Below are the code and all the weights of a small trained network. Each question names an input and a class and asks about switching units off, where a switched-off unit gives its printed mean instead of its output.

import numpy as np


def w(rows, s, z=0):
    codes = np.array(rows[::2]) - 128.0
    scale = np.full(codes.shape[1], s)
    scale[-1] = z or s
    return codes * scale


def f(y):
    return np.maximum(y, 0)


def log_softmax(a):
    a = a - a.max(-1, keepdims=True)
    return a - np.log(np.exp(a).sum(-1, keepdims=True))


def net(x, mask):
    res = np.array(x, float).reshape(1, 7) / 4 @ E
    y = f(res @ A[0][:, :-1].T + A[0][:, -1])
    res = res + np.where(mask, y, B[0][:, -1]) @ B[0][:, :-1]
    return log_softmax(res[-1] @ U[:, :-1].T + U[:, -1])


A, B = {}, {}
E = w([
[74,35,59,41,100,199,164,114,54,163],'x0',
[115,52,137,159,90,75,19,126,240,63],'x1',
[182,80,99,16,232,54,104,95,200,94],'x2',
[49,144,105,96,61,52,196,159,83,249],'x3',
[184,135,112,173,55,194,179,124,255,185],'x4',
[97,159,240,198,169,81,184,242,166,80],'x5',
[148,72,123,150,83,65,82,198,121,117],'x6',
],0.0084)
A[0] = w([
[197,90,26,63,113,192,114,110,131,161,138],'neuron 1',
[104,171,106,99,136,186,255,100,47,198,254],'neuron 2',
[111,177,171,119,97,36,142,159,134,89,143],'neuron 3',
[107,156,138,222,9,149,45,173,147,114,195],'neuron 4',
[245,139,145,139,150,149,76,119,188,10,145],'neuron 5',
[49,156,208,126,188,102,149,172,50,141,215],'neuron 6',
[214,198,194,224,152,154,80,183,207,67,240],'neuron 7',
[168,75,134,140,174,140,47,70,145,89,196],'neuron 8',
[162,163,145,144,159,219,77,98,136,87,145],'neuron 9',
[196,114,175,155,92,72,154,207,244,142,170],'neuron 10',
[99,81,124,68,148,74,14,124,173,118,140],'neuron 11',
[134,100,132,108,97,65,112,168,191,117,179],'neuron 12',
[152,223,138,175,120,101,161,104,232,161,169],'neuron 13',
[100,60,112,46,124,112,109,76,49,147,218],'neuron 14',
[147,18,79,60,114,168,123,131,101,177,238],'neuron 15',
[111,69,103,31,161,105,27,109,158,60,110],'neuron 16',
[151,111,62,62,139,215,210,76,159,212,164],'neuron 17',
],0.0081,0.0051)
B[0] = w([
[134,58,182,83,149,142,94,1,110,143,204],'neuron 1',
[56,197,199,130,122,126,92,121,93,98,249],'neuron 2',
[136,126,149,158,121,121,205,169,164,133,183],'neuron 3',
[119,146,44,206,95,153,138,91,153,217,220],'neuron 4',
[187,114,105,136,195,169,147,109,137,57,222],'neuron 5',
[113,181,110,155,104,118,188,163,79,107,208],'neuron 6',
[138,106,127,196,167,153,179,130,159,131,248],'neuron 7',
[181,147,73,103,121,148,110,126,112,94,206],'neuron 8',
[155,165,119,135,138,181,122,79,107,101,183],'neuron 9',
[91,45,161,181,187,95,178,141,190,148,222],'neuron 10',
[171,71,54,125,102,57,125,140,141,114,205],'neuron 11',
[100,61,124,122,136,79,145,176,190,145,188],'neuron 12',
[146,167,137,135,174,93,146,98,173,178,205],'neuron 13',
[149,137,116,77,17,113,98,147,107,89,215],'neuron 14',
[72,76,156,60,69,145,90,107,119,121,216],'neuron 15',
[190,73,65,93,96,107,132,120,84,98,214],'neuron 16',
[92,134,178,84,135,151,66,87,165,140,219],'neuron 17',
],0.0093,0.016)
U = w([
[235,152,99,165,224,224,162,94,161,58,113],'0',
[72,240,150,144,69,109,179,229,18,88,254],'1',
[142,187,70,226,57,147,151,97,130,245,196],'2',
[46,31,119,132,98,160,161,154,185,143,131],'3',
[96,133,222,71,94,147,74,37,108,152,92],'4',
[140,96,158,175,213,3,194,165,195,183,51],'5',
[102,255,194,101,195,102,128,100,173,150,63],'6',
[207,71,50,69,74,36,107,111,119,90,78],'7',
],0.0083,0.0026)

Each question gives the input, the list of numbers given to net, and the class t.
The units are the neurons (one row each of A and B). Each row of codes is followed by its name. A weight is (code - 128) times the scale printed after its matrix; where a second scale follows, it is the last column's (A, B and U).
mask holds one flag per neuron, in row order. A switched-off neuron (its flag False) gives its mean, the last column of its row in B, instead of its output. The means were averaged over made-up inputs and are rounded, as every weight is.
A unit's drop is (log p(t) with every unit on - log p(t) with that unit switched off) / (log p(t) with every unit on - log p(t) with every unit switched off).
The circuit of an input: a set's keep is (log p(t) with only the set's units on - log p(t) with every unit switched off) / (log p(t) with every unit on - log p(t) with every unit switched off). Starting from the 12 units with the biggest drops (on a tie, the unit counted first), units are removed one at a time, each time the one whose removal leaves the highest keep (on an exact tie, the one counted first), for as long as the keep stays at least 0.8.
units of the circuit, in order: the units of the circuit, biggest drop first
unit that matters most: the unit with the biggest drop
k most important neurons: the k neurons with the biggest drops, biggest first
drop when u is switched off: that unit's drop, to one decimal
input [7,1,-6,4,4,6,1], class 1: units of the circuit, in order : neuron 2; neuron 1
input [6,1,2,2,-7,8,3], class 1: units of the circuit, in order : neuron 6
input [1,5,-2,8,-1,4,0], class 5: units of the circuit, in order : neuron 15; neuron 14
input [-1,7,0,-6,8,5,5], class 5: 2 most important neurons : neuron 10; neuron 12
input [6,7,-8,8,-3,5,4], class 2: 2 most important neurons : neuron 4; neuron 2
input [4,5,4,4,-5,8,-3], class 7: 3 most important neurons : neuron 7; neuron 2; neuron 16
input [6,2,-7,4,-5,-3,-4], class 4: 3 most important neurons : neuron 15; neuron 17; neuron 3
input [-2,8,6,3,1,1,8], class 5: 2 most important neurons : neuron 10; neuron 12
input [1,4,-1,6,0,0,-5], class 1: 2 most important neurons : neuron 1; neuron 10
input [-2,5,-6,-2,-8,4,5], class 2: 4 most important neurons : neuron 4; neuron 6; neuron 13; neuron 10
input [4,1,-6,2,5,1,-5], class 4: 2 most important neurons : neuron 2; neuron 17
input [-7,7,-6,5,-7,-3,-7], class 2: drop when neuron 4 is switched off : 0.1
input [2,-7,0,5,1,1,-3], class 1: drop when neuron 1 is switched off : 0.2
input [1,-4,4,-3,-3,1,-6], class 4: unit that matters most : neuron 7
input [-1,-2,5,6,2,4,-5], class 6: drop when neuron 7 is switched off : 0.2
